Below is a small trained network, with its code and all its weights. Each question gives an input and a class and asks what happens when units are switched off, that is, made to give their printed mean instead of their output.

import numpy as np


def w(rows, s, z=0):
    codes = np.array(rows[::2]) - 128.0
    scale = np.full(codes.shape[1], s)
    scale[-1] = z or s
    return codes * scale


def f(y):
    return np.maximum(y, 0)


def log_softmax(a):
    a = a - a.max(-1, keepdims=True)
    return a - np.log(np.exp(a).sum(-1, keepdims=True))


def net(x, mask):
    res = np.array(x, float).reshape(1, 8) / 4 @ E
    y = f(res @ A[0][:, :-1].T + A[0][:, -1])
    res = res + np.where(mask, y, B[0][:, -1]) @ B[0][:, :-1]
    return log_softmax(res[-1] @ U[:, :-1].T + U[:, -1])


A, B = {}, {}
E = w([
[148,87,177,136,151,93,142,134,164,84],'x0',
[115,116,121,157,151,141,135,133,127,122],'x1',
[169,153,135,130,122,82,146,121,146,147],'x2',
[60,108,94,65,196,56,164,117,139,254],'x3',
[110,204,96,96,192,47,41,63,89,35],'x4',
[117,119,110,103,116,122,154,138,111,101],'x5',
[88,142,168,175,95,35,91,200,57,162],'x6',
[142,132,115,67,94,100,153,127,101,110],'x7',
],0.008)
A[0] = w([
[226,79,116,205,42,155,85,113,80,84,60],'N0',
[87,168,105,101,180,53,52,20,118,58,74],'N1',
[104,131,184,85,162,105,78,169,88,201,178],'N2',
[154,215,80,121,195,81,68,115,123,87,27],'N3',
[124,59,49,91,189,82,134,144,137,244,5],'N4',
[111,142,158,177,84,87,146,186,121,158,117],'N5',
[170,124,103,64,178,202,179,2,230,126,78],'N6',
[193,40,151,104,70,186,195,237,151,201,78],'N7',
[85,81,123,69,192,99,121,134,173,168,59],'N8',
[173,96,162,148,95,114,71,132,74,139,175],'N9',
[86,112,121,95,162,84,160,93,145,183,59],'N10',
[58,91,155,94,180,99,161,80,104,167,86],'N11',
[152,66,151,139,57,151,181,145,167,189,65],'N12',
[112,129,112,74,102,193,135,62,186,133,36],'N13',
[121,169,149,122,197,56,88,96,106,87,46],'N14',
[113,116,189,151,137,53,100,207,48,157,165],'N15',
[173,149,106,84,176,190,173,81,179,128,90],'N16',
[80,159,136,98,163,92,147,76,110,75,215],'N17',
[190,166,126,194,86,166,132,129,102,80,85],'N18',
[79,81,111,92,177,87,145,87,134,169,30],'N19',
[200,156,136,182,37,169,103,175,112,33,88],'N20',
[125,203,62,131,110,117,123,213,75,164,201],'N21',
],0.0072,0.0015)
B[0] = w([
[77,195,35,85,104,137,121,95,221,72,219],'N0',
[190,85,86,51,204,223,47,171,16,157,255],'N1',
[63,105,111,150,90,73,165,105,169,42,184],'N2',
[249,37,139,159,177,131,40,159,104,202,217],'N3',
[129,178,88,76,148,70,131,82,206,87,214],'N4',
[142,25,183,233,155,121,129,88,71,171,178],'N5',
[85,72,219,193,39,65,227,110,4,46,253],'N6',
[191,59,130,107,250,209,18,204,45,254,249],'N7',
[60,207,31,90,97,34,110,61,192,69,188],'N8',
[115,172,120,123,73,75,186,56,102,89,172],'N9',
[91,228,47,128,130,100,84,86,199,100,188],'N10',
[92,184,75,110,97,100,104,79,228,79,187],'N11',
[194,123,39,101,226,226,73,169,89,164,210],'N12',
[58,144,201,159,84,70,65,80,47,136,191],'N13',
[167,31,137,115,173,195,116,174,80,153,208],'N14',
[13,148,204,190,73,88,151,4,68,84,210],'N15',
[78,6,130,217,81,90,121,49,80,45,207],'N16',
[181,37,140,111,120,124,108,162,75,126,198],'N17',
[89,183,62,61,120,65,135,79,216,104,204],'N18',
[83,212,80,67,127,82,106,100,192,134,187],'N19',
[63,208,22,69,74,88,86,78,214,100,246],'N20',
[153,91,135,176,125,126,146,118,74,117,180],'N21',
],0.0052,0.0086)
U = w([
[179,106,133,88,231,175,49,245,110,190,54],'0',
[58,220,113,99,90,89,143,130,254,76,61],'1',
[34,115,226,227,43,68,208,119,57,75,246],'2',
],0.0058,0.0014)

Each question gives the input, the list of numbers given to net, and the class t.
The units are the neurons (one row each of A and B). Each row of codes is followed by its name. A weight is (code - 128) times the scale printed after its matrix; where a second scale follows, it is the last column's (A, B and U).
mask holds one flag per neuron, in row order. A switched-off neuron (its flag False) gives its mean, the last column of its row in B, instead of its output. The means were averaged over made-up inputs and are rounded, as every weight is.
A unit's drop is (log p(t) with every unit on - log p(t) with that unit switched off) / (log p(t) with every unit on - log p(t) with every unit switched off).
The circuit of an input: a set's keep is (log p(t) with only the set's units on - log p(t) with every unit switched off) / (log p(t) with every unit on - log p(t) with every unit switched off). Starting from the 12 units with the biggest drops (on a tie, the unit counted first), units are removed one at a time, each time the one whose removal leaves the highest keep (on an exact tie, the one counted first), for as long as the keep stays at least 0.8.
circuit, biggest first: the units of the circuit, biggest drop first
most important unit: the unit with the biggest drop
top k neurons: the k neurons with the biggest drops, biggest first
drop when u is switched off: that unit's drop, to one decimal
input [-4,-7,8,5,7,-2,-7,-4], class 0: circuit, biggest first -> [N1]
input [-3,-3,4,6,-4,-6,1,7], class 1: top 2 neurons -> [N1 N4]
input [8,7,8,-5,-3,3,-1,-8], class 1: circuit, biggest first -> [N20 N0]
input [-5,-6,-3,-4,4,-2,-6,2], class 2: top 2 neurons -> [N6 N7]
input [-3,3,-6,2,3,2,-4,-2], class 2: circuit, biggest first -> [N7 N6 N20]
input [7,-2,-4,-6,5,-5,3,-7], class 1: top 4 neurons -> [N7 N20 N0 N18]
input [3,-2,-1,-3,-5,0,-7,-2], class 2: top 3 neurons -> [N6 N16 N1]
input [4,-2,0,5,6,0,3,-3], class 0: top 2 neurons -> [N1 N14]
input [-8,-5,-2,0,2,-1,0,7], class 0: top 2 neurons -> [N6 N15]
input [-3,-8,0,-4,5,-7,-7,-7], class 2: top 3 neurons -> [N6 N7 N16]
input [2,-7,2,3,-5,3,-6,-7], class 2: top 3 neurons -> [N6 N1 N16]
input [-6,-5,-2,-2,-3,3,-1,4], class 0: top 3 neurons -> [N6 N7 N15]
input [2,-7,7,7,7,-2,-5,-1], class 0: top 3 neurons -> [N1 N3 N14]
input [6,4,7,7,-5,5,-3,-6], class 1: most important unit -> N8
input [-2,4,1,-2,8,2,-6,1], class 0: drop when N1 is switched off -> 0.3
input [0,0,8,-2,3,-5,-5,1], class 2: drop when N6 is switched off -> 0.4
input [0,1,-5,-4,-2,-1,-3,-4], class 1: drop when N0 is switched off -> 0.2
input [-4,-5,-5,-3,6,5,1,5], class 0: drop when N11 is switched off -> 0.0
